How the objects are linked:
p: z744->z955, z23->z691, z11->z401, z735->z844, z27->z992, z508->z144, z239->z43, z144->z932, z691->z640, z920->z599, z781->z88, z254->z281, z553->z27, z44->z728, z897->z297, z635->z761, z640->z768, z402->z965, z43->z257, z955->z781, z164->z253, z183->z3, z301->z39, z317->z508, z19->z44, z940->z254, z965->z281, z281->z897, z292->z164, z257->z920, z887->z509, z253->z253, z408->z508, z207->z11, z39->z131, z954->z735, z3->z640, z213->z815, z768->z292, z815->z183, z599->z684, z88->z19, z932->z508, z516->z28, z142->z207, z992->z965, z685->z635, z28->z3, z844->z815, z401->z402, z347->z239, z728->z768, z494->z553, z509->z744, z682->z992, z297->z281, z131->z164, z761->z142, z67->z992, z375->z685, z684->z23
z: z744->z887, z23->z88, z11->z932, z735->z254, z27->z494, z508->z553, z239->z691, z144->z682, z691->z768, z920->z43, z781->z744, z254->z317, z553->z253, z44->z88, z897->z965, z635->z375, z640->z28, z402->z11, z43->z347, z955->z682, z164->z39, z183->z28, z301->z684, z317->z897, z19->z781, z940->z509, z965->z28, z281->z402, z292->z728, z257->z239, z887->z297, z253->z131, z408->z67, z207->z761, z39->z23, z954->z940, z3->z516, z213->z640, z768->z768, z815->z844, z599->z257, z88->z955, z932->z508, z516->z954, z142->z635, z992->z142, z685->z27, z28->z735, z844->z3, z401->z207, z347->z292, z728->z19, z494->z164, z509->z317, z682->z887, z297->z281, z131->z142, z761->z685, z67->z761, z375->z553, z684->z920

The rows follow the links: the fewer symbols apart two objects are, the more alike their rows tend to be.

Rows with their objects:
44 -10 -39 -10 49 -38 13 -9 40 6 -53 -30 -29 -2 -115 50 -105 56 -70 -34 -23 -32 4 36 -33 5 43 4 -38 -102 79 -64 11 -5 22 -10 -44 9 0 -17 -20 27 -2 -100 -3 7 44 60 -63 -6 -55 34 -62 -> z142
3 16 34 -63 -39 20 50 -29 14 27 7 60 8 44 87 -101 13 51 -34 17 4 72 27 -33 42 26 33 -89 94 17 51 43 27 -1 65 134 8 45 27 68 -1 -33 34 -18 1 24 -3 25 52 57 -52 -13 45 -> z768
-44 38 40 23 31 -36 -4 81 7 -60 95 109 -58 -15 49 -41 35 6 -26 -2 24 17 -40 -95 103 -4 5 8 68 52 -13 27 -87 50 23 22 43 -1 -27 -12 25 38 -3 -75 -27 -46 -2 -29 43 -8 9 -67 51 -> z239
-25 23 30 -28 -6 3 62 -49 35 -7 -1 96 -2 36 77 -55 47 27 -49 27 16 42 18 -54 76 21 55 -74 59 51 72 25 -4 25 70 113 8 5 31 88 9 -25 38 -51 -39 -18 -14 -14 -1 24 -65 -43 23 -> z292
-28 -28 -10 15 -16 9 43 -86 22 -5 -38 59 -52 15 11 68 86 -6 -14 38 -24 -30 -7 27 7 -34 56 20 -41 59 82 -20 9 25 40 -36 1 -37 73 81 -1 0 38 -38 -44 -65 -8 -48 -133 -18 -23 -84 -85 -> z253
81 29 -75 3 2 0 6 -9 -7 22 -23 6 -11 -4 35 11 -12 -124 57 -4 -53 97 14 78 -45 54 -154 -67 2 -32 13 -10 -29 -11 -45 -84 62 8 -31 5 46 -18 -5 -13 -10 34 -17 1 -25 -8 -18 38 28 -> z508
-13 -63 -34 29 -7 21 -38 -85 49 -20 27 -1 37 21 30 48 -6 55 59 37 18 112 -57 -17 65 17 37 -15 15 -8 -39 -79 7 -34 24 5 -35 -15 3 -14 16 -6 63 117 9 93 26 27 74 -78 66 12 -60 -> z281
67 -14 -12 -28 31 -42 -52 -44 0 -64 5 -10 -13 -19 -70 42 -98 56 3 -66 -3 -8 -10 -23 -8 -18 64 -39 -36 -88 38 -109 31 15 -46 -15 -48 -66 -34 0 31 -6 29 -69 -83 -8 74 -11 -63 13 -40 56 -27 -> z207
43 -35 3 -26 23 -53 -81 -64 -11 -94 34 11 -9 -23 -26 40 -45 54 53 -59 1 25 -24 -40 25 -33 75 -52 -36 -53 12 -111 27 15 -54 -18 -36 -77 -31 4 37 -32 40 -31 -97 1 79 -44 -56 23 -9 47 -31 -> z401
53 2 -36 -21 62 -39 14 23 46 23 -47 -30 -15 6 -125 22 -138 28 -71 -31 -7 -18 21 39 -20 30 -5 8 -5 -120 65 -48 2 -29 38 2 -38 38 -15 -43 -3 31 -21 -72 3 15 38 86 6 -5 -56 42 -26 -> z761
9 23 66 -27 -48 -4 2 -37 -2 65 21 -70 31 12 105 15 39 23 -36 -39 -3 -46 -70 -50 -66 -91 11 27 -34 45 11 38 -4 -38 30 33 25 17 26 -55 -56 -2 -34 -26 22 57 -49 32 -7 141 -24 53 7 -> z23
32 8 38 -57 -43 67 28 30 -65 15 8 19 -60 -6 29 -155 10 56 -22 18 -4 15 -3 19 -8 7 46 -49 80 25 -9 19 57 -42 10 102 -14 88 52 67 8 -51 -1 35 42 22 47 7 31 67 18 -55 27 -> z640
11 -33 -84 42 -50 24 -20 -50 24 28 -37 26 113 41 24 51 -4 -65 60 29 7 103 36 2 22 47 -91 8 8 -7 -53 -28 -29 -26 -2 -31 15 -13 -79 7 52 19 36 99 -6 46 -43 15 28 -91 34 28 31 -> z317
-16 31 49 -78 -22 2 60 -49 36 -1 -3 13 49 37 77 -51 24 51 -40 10 12 12 54 -36 26 15 45 -102 55 36 43 81 51 28 48 128 0 -13 16 56 -24 -53 15 -34 1 -12 -26 -16 44 65 -82 34 43 -> z728
93 17 -58 -17 11 -18 -28 -25 -35 -13 -1 11 -15 -10 32 1 -13 -111 77 -29 -49 81 6 51 -49 37 -126 -83 -10 -45 2 -28 -4 7 -69 -85 50 -24 -18 -2 77 -21 -2 -28 -42 12 5 -18 -38 17 -17 52 33 -> z932
-19 -56 -44 16 -83 30 -15 29 -62 17 -82 24 110 16 -73 -40 4 -24 1 -36 47 -61 95 -18 9 -25 -2 84 7 -29 -39 -14 -4 -10 -20 25 -18 23 -105 40 52 5 25 21 -22 -44 -32 2 -46 -32 -5 20 120 -> z954

Each walk starts at a row. The symbols on each line, taken left to right, move it on to the next object.
Answer with the object's row; about right is enough.
new walk
-47 39 35 36 39 -25 -12 96 -6 -72 95 85 -51 -11 31 -26 17 -7 -20 10 29 -2 -36 -89 98 -7 1 31 56 54 -22 24 -99 46 10 0 49 -13 -48 -37 11 65 -2 -83 -28 -39 -6 -27 39 -10 31 -58 53
p -> -29 38 59 43 42 -44 -28 93 -12 -59 103 58 -39 -25 38 -21 19 -30 -22 -24 13 -23 -64 -92 67 -36 -10 53 32 39 -38 17 -117 18 -11 -16 57 5 -52 -76 -2 80 -17 -71 -16 -21 -14 -2 38 17 41 -52 52
z z -> 8 33 65 -44 -32 12 43 14 1 16 28 62 -15 24 118 -99 39 40 -45 1 5 41 -34 -53 36 -20 26 -52 91 54 26 36 -8 -24 58 116 22 52 25 28 0 -35 16 -36 7 35 -2 31 58 85 -25 -37 55
new walk
13 -23 49 0 -73 17 19 -91 -6 59 -15 -32 8 5 79 49 75 -1 -43 -17 -25 -61 -81 -28 -68 -105 50 44 -65 53 46 -3 1 -49 55 -15 14 -4 59 -9 -42 4 0 -34 -16 35 -38 29 -86 94 -19 4 -33
p -> -6 -43 4 21 -29 6 35 -97 -4 25 -42 20 -23 19 27 78 72 7 -44 3 -20 -54 -23 19 -20 -60 66 25 -56 47 88 -27 13 -1 44 -30 -10 -14 79 57 -32 1 36 -51 -40 -20 -4 -18 -133 39 -28 -43 -77
z p p -> 65 -32 -18 -22 29 -41 -73 -57 -10 -83 24 9 -8 -19 -21 33 -45 25 55 -57 -17 42 -24 -25 -3 -15 36 -62 -26 -76 7 -109 24 25 -68 -31 -32 -89 -28 1 40 -31 43 -34 -90 3 68 -39 -65 14 -19 68 -6
new walk
-16 -1 -55 36 20 20 78 -38 28 36 -63 59 -77 20 -14 55 41 -29 -39 66 -43 -2 5 66 -15 43 5 5 -12 47 104 10 -3 18 52 -49 6 28 87 70 -19 24 13 -50 5 -39 2 -6 -82 -57 -27 -89 -102
z -> -22 -30 3 17 -43 32 56 -94 2 17 -38 53 -37 27 56 63 85 11 -47 27 -22 -34 -21 17 -3 -41 67 15 -40 75 98 -8 8 8 61 -5 -1 -16 79 81 -14 2 41 -56 -55 -43 -20 -34 -114 15 -33 -76 -63
new walk
43 -51 12 -6 19 -24 -76 -77 10 -82 33 12 5 -9 6 49 -43 82 60 -23 8 66 -49 -41 36 -4 73 -57 -11 -43 -9 -128 34 -16 -38 -10 -51 -74 -12 8 38 -24 58 31 -70 46 69 -16 -19 -20 21 44 -44
p -> 24 -58 -8 14 -7 16 -38 -61 39 -20 25 3 2 6 28 36 -29 68 61 33 7 107 -70 -10 31 21 49 -39 19 -22 -35 -107 33 -58 -3 12 -42 -3 5 -7 -2 -15 68 102 -1 94 58 31 61 -60 71 5 -71
z p z -> 10 -55 -14 4 -91 60 -12 45 -97 2 -80 8 58 -10 -76 -89 1 9 -3 -35 46 -90 60 17 -16 -32 18 77 17 -15 -59 -13 46 -30 -45 28 -20 47 -55 44 54 -9 19 42 1 -34 10 -3 -57 8 14 -12 105
new walk
-3 30 63 36 16 -26 -34 72 -33 -13 99 16 -18 -18 60 10 17 -31 -30 -30 20 -42 -92 -78 16 -86 -17 76 5 44 -49 5 -108 -12 20 -17 49 18 -36 -105 -11 67 -37 -53 -12 27 -34 22 35 59 50 -5 47
p -> 10 19 73 9 -28 -15 -20 13 -22 27 56 -38 3 -5 79 23 22 -24 -40 -45 5 -41 -87 -65 -47 -104 -5 77 -19 42 -28 16 -69 -46 23 -10 45 25 -21 -98 -36 36 -39 -23 2 56 -52 53 -7 102 19 20 26
z -> -20 32 58 30 29 -32 -26 88 -15 -27 99 26 -32 -22 53 4 23 -32 -33 -32 14 -37 -83 -85 38 -66 -20 67 5 47 -40 18 -107 0 2 -27 54 12 -50 -96 -7 68 -33 -56 -14 8 -28 4 39 59 48 -29 50
new walk
60 34 -63 1 19 -11 -12 -7 -24 10 -4 -7 -21 -7 26 2 13 -137 72 -18 -55 82 13 78 -58 62 -140 -67 -13 -22 -19 16 -13 10 -58 -101 54 -20 -14 -19 49 -30 -12 10 -11 1 -15 -11 -3 1 -2 44 30
p z z -> -1 9 -66 29 26 17 79 -28 32 44 -74 49 -68 16 -38 52 15 -51 -46 46 -46 12 16 94 -15 63 -44 -6 -16 22 92 7 -27 19 34 -64 12 33 43 62 0 29 7 -61 1 -41 -3 -1 -65 -80 -25 -86 -79
p -> -10 15 -72 24 54 4 76 6 63 37 -54 11 -74 5 -84 47 -38 -18 -72 53 -34 7 23 96 -12 79 -31 5 -6 -18 84 16 -2 1 54 -50 -12 56 64 17 -34 47 -10 -42 47 -21 15 25 -23 -90 -14 -70 -100
new walk
-4 -45 -31 29 -12 10 -33 -66 64 6 16 8 57 22 57 50 -3 50 57 54 13 127 -57 -14 48 31 7 -13 14 -1 -38 -70 4 -50 18 11 -31 3 -10 -5 6 -2 40 121 18 95 0 38 72 -71 70 -3 -63
p -> -21 -37 -15 42 12 15 -28 -63 60 -8 30 -1 47 4 48 56 1 40 64 49 11 112 -55 -6 59 39 18 -8 7 5 -41 -47 -2 -35 26 4 -41 -14 8 -24 1 -7 38 128 24 73 14 25 80 -97 77 1 -72
new walk
14 4 -61 0 71 -8 59 41 58 43 -59 -22 -32 4 -118 17 -112 21 -79 9 -23 -31 36 51 -14 62 -16 28 12 -81 69 -4 -13 -15 44 -4 -18 64 4 -35 -19 51 -24 -66 57 -1 22 84 17 -58 -47 -10 -50
p z -> 19 13 -60 7 56 -7 62 39 52 51 -62 -6 -41 -3 -123 25 -91 12 -95 11 -23 -22 35 68 8 66 -31 25 19 -61 67 5 -12 0 50 -13 -16 74 11 -15 -23 56 -18 -75 54 -5 -3 65 -7 -54 -35 -23 -49
z p p -> 34 7 -76 1 82 -4 28 6 69 39 -28 -53 -38 2 -73 46 -86 -4 -12 26 -40 60 -19 83 -27 88 -53 -25 -9 -74 27 -40 11 -23 13 -52 -19 38 28 -59 -23 29 -30 0 67 45 28 69 37 -57 4 12 -92
